Here is a tiny trained network, its code and every weight. The questions are about switching its units off for an input and a class, where a switched-off unit gives its printed mean instead of its output.

import numpy as np


def w(rows, s, z=0):
    codes = np.array(rows[::2]) - 128.0
    scale = np.full(codes.shape[1], s)
    scale[-1] = z or s
    return codes * scale


def f(y):
    return y / 2 * (1 + np.tanh(0.7978845608 * (y + 0.044715 * y**3)))


def log_softmax(a):
    a = a - a.max(-1, keepdims=True)
    return a - np.log(np.exp(a).sum(-1, keepdims=True))


def net(x, mask):
    res = np.array(x, float).reshape(1, 5) / 4 @ E
    y = f(res @ A[0][:, :-1].T + A[0][:, -1])
    res = res + np.where(mask, y, B[0][:, -1]) @ B[0][:, :-1]
    return log_softmax(res[-1] @ U[:, :-1].T + U[:, -1])


A, B = {}, {}
E = w([
[88,121,95,136,2],'x0',
[168,140,160,222,101],'x1',
[110,120,228,91,95],'x2',
[125,125,131,130,128],'x3',
[69,221,135,146,151],'x4',
],0.009)
A[0] = w([
[181,82,108,113,109,131],'n1',
[161,58,112,119,117,41],'n2',
[122,127,110,59,143,113],'n3',
[135,79,128,127,133,227],'n4',
[205,89,109,101,114,187],'n5',
[123,130,94,135,70,62],'n6',
[103,207,141,132,128,153],'n7',
[72,158,103,153,157,148],'n8',
[160,129,32,147,122,104],'n9',
[109,101,85,107,90,209],'n10',
[106,119,113,79,137,148],'n11',
[194,124,127,198,112,144],'n12',
[113,135,107,131,91,40],'n13',
[102,133,125,127,82,114],'n14',
[55,112,104,141,85,90],'n15',
[161,132,179,194,113,222],'n16',
[139,135,160,126,254,238],'n17',
[128,127,96,61,127,113],'n18',
[81,200,104,68,183,253],'n19',
[122,173,144,181,127,248],'n20',
[29,115,108,158,103,88],'n21',
[131,132,224,102,85,107],'n22',
[105,129,117,126,83,40],'n23',
[149,156,156,118,189,63],'n24',
[99,167,222,106,93,131],'n25',
[142,124,141,133,103,24],'n26',
[147,153,107,108,77,58],'n27',
[125,121,169,103,126,135],'n28',
[125,165,63,161,141,156],'n29',
[135,116,143,133,179,158],'n30',
[93,132,102,119,75,219],'n31',
[111,114,183,75,104,66],'n32',
[158,194,94,119,131,77],'n33',
[129,137,45,152,163,61],'n34',
[164,79,127,111,126,112],'n35',
[170,112,55,142,125,75],'n36',
[94,161,34,149,82,199],'n37',
],0.014,0.0057)
B[0] = w([
[54,109,251,102,64,176],'n1',
[47,195,240,93,74,158],'n2',
[225,231,49,121,94,164],'n3',
[92,67,139,148,32,183],'n4',
[47,99,196,134,49,199],'n5',
[215,103,156,208,124,155],'n6',
[34,98,234,112,68,176],'n7',
[99,117,179,95,122,164],'n8',
[205,88,142,64,164,181],'n9',
[160,100,99,123,76,195],'n10',
[171,211,99,129,45,163],'n11',
[162,196,67,58,82,184],'n12',
[221,170,211,182,156,134],'n13',
[180,91,151,193,99,158],'n14',
[193,77,158,244,101,167],'n15',
[187,188,44,62,18,200],'n16',
[187,57,129,200,32,245],'n17',
[184,254,67,105,82,162],'n18',
[121,102,129,107,13,228],'n19',
[103,112,118,80,5,195],'n20',
[149,132,163,172,81,163],'n21',
[217,89,101,46,188,191],'n22',
[211,124,187,211,178,140],'n23',
[206,102,190,239,91,156],'n24',
[157,61,137,60,191,199],'n25',
[198,193,158,192,228,121],'n26',
[207,138,144,164,136,137],'n27',
[195,94,116,90,154,151],'n28',
[144,68,183,30,145,176],'n29',
[158,100,97,225,79,163],'n30',
[136,93,106,175,75,202],'n31',
[178,89,145,97,117,163],'n32',
[113,106,215,87,147,136],'n33',
[228,98,176,59,188,166],'n34',
[77,154,196,142,52,161],'n35',
[189,100,187,72,167,164],'n36',
[158,58,142,104,75,216],'n37',
],0.0066,0.011)
U = w([
[147,102,138,124,92,254],'0',
[202,112,180,213,116,44],'1',
[105,143,239,107,94,135],'2',
[195,201,109,100,84,98],'3',
[203,90,193,69,179,142],'4',
[122,156,129,114,114,117],'5',
[114,212,149,168,217,2],'6',
[4,121,71,168,229,2],'7',
],0.012,0.0067)

Each question gives the input, the list of numbers given to net, and the class t.
The units are the neurons (one row each of A and B). Each row of codes is followed by its name. A weight is (code - 128) times the scale printed after its matrix; where a second scale follows, it is the last column's (A, B and U).
mask holds one flag per neuron, in row order. A switched-off neuron (its flag False) gives its mean, the last column of its row in B, instead of its output. The means were averaged over made-up inputs and are rounded, as every weight is.
A unit's drop is (log p(t) with every unit on - log p(t) with that unit switched off) / (log p(t) with every unit on - log p(t) with every unit switched off).
The circuit of an input: a set's keep is (log p(t) with only the set's units on - log p(t) with every unit switched off) / (log p(t) with every unit on - log p(t) with every unit switched off). Starting from the 12 units with the biggest drops (on a tie, the unit counted first), units are removed one at a time, each time the one whose removal leaves the highest keep (on an exact tie, the one counted first), for as long as the keep stays at least 0.8.
circuit, biggest first: the units of the circuit, biggest drop first
most important unit: the unit with the biggest drop
top k neurons: the k neurons with the biggest drops, biggest first
input [3,5,7,-5,-2], class 4: circuit, biggest first	(n22 n25)
input [-5,1,4,2,5], class 1: most important unit	n17
input [7,-3,-5,6,7], class 1: circuit, biggest first	(n15 n6)
input [-5,-8,7,-3,-7], class 3: circuit, biggest first	(n3 n18)
input [-1,1,4,3,1], class 4: top 3 neurons	(n25 n22 n5)
input [6,4,-8,-1,8], class 2: top 2 neurons	(n7 n20)
input [4,-4,-6,2,-3], class 4: top 4 neurons	(n9 n36 n34 n17)
input [-7,5,7,-7,6], class 0: circuit, biggest first	(n20 n16 n17)
input [-4,-8,-1,-4,-7], class 3: top 3 neurons	(n3 n18 n11)
input [-1,6,-7,-6,2], class 4: top 2 neurons	(n29 n34)
input [5,6,2,-1,-3], class 3: top 2 neurons	(n16 n12)
input [-6,-4,-4,6,8], class 2: top 2 neurons	(n7 n8)
input [-8,-1,-6,5,7], class 1: top 2 neurons	(n17 n24)
input [7,4,4,1,-6], class 1: most important unit	n6
input [-4,8,-7,-5,2], class 3: top 2 neurons	(n12 n16)
input [2,-7,-2,-3,-2], class 3: top 3 neurons	(n18 n3 n11)
input [3,5,-3,-1,0], class 3: circuit, biggest first	(n12 n16)
input [-3,3,6,5,2], class 4: circuit, biggest first	(n25 n22)
input [3,-6,-1,3,-1], class 3: circuit, biggest first	(n18 n3)
input [8,5,8,-6,5], class 1: circuit, biggest first	(n15 n14)
input [-2,5,3,-3,4], class 3: circuit, biggest first	(n16)
input [-5,-6,-4,3,-8], class 2: circuit, biggest first	(n2 n5)
input [-1,-7,-8,4,3], class 4: top 4 neurons	(n34 n29 n9 n16)
input [-7,-2,5,6,-2], class 1: circuit, biggest first	(n17 n24)
input [-4,5,6,-5,-2], class 4: top 2 neurons	(n22 n25)
input [7,8,-3,1,-1], class 3: top 2 neurons	(n12 n16)
input [6,-4,-5,0,3], class 1: most important unit	n15
input [5,8,8,1,-6], class 3: top 2 neurons	(n16 n12)
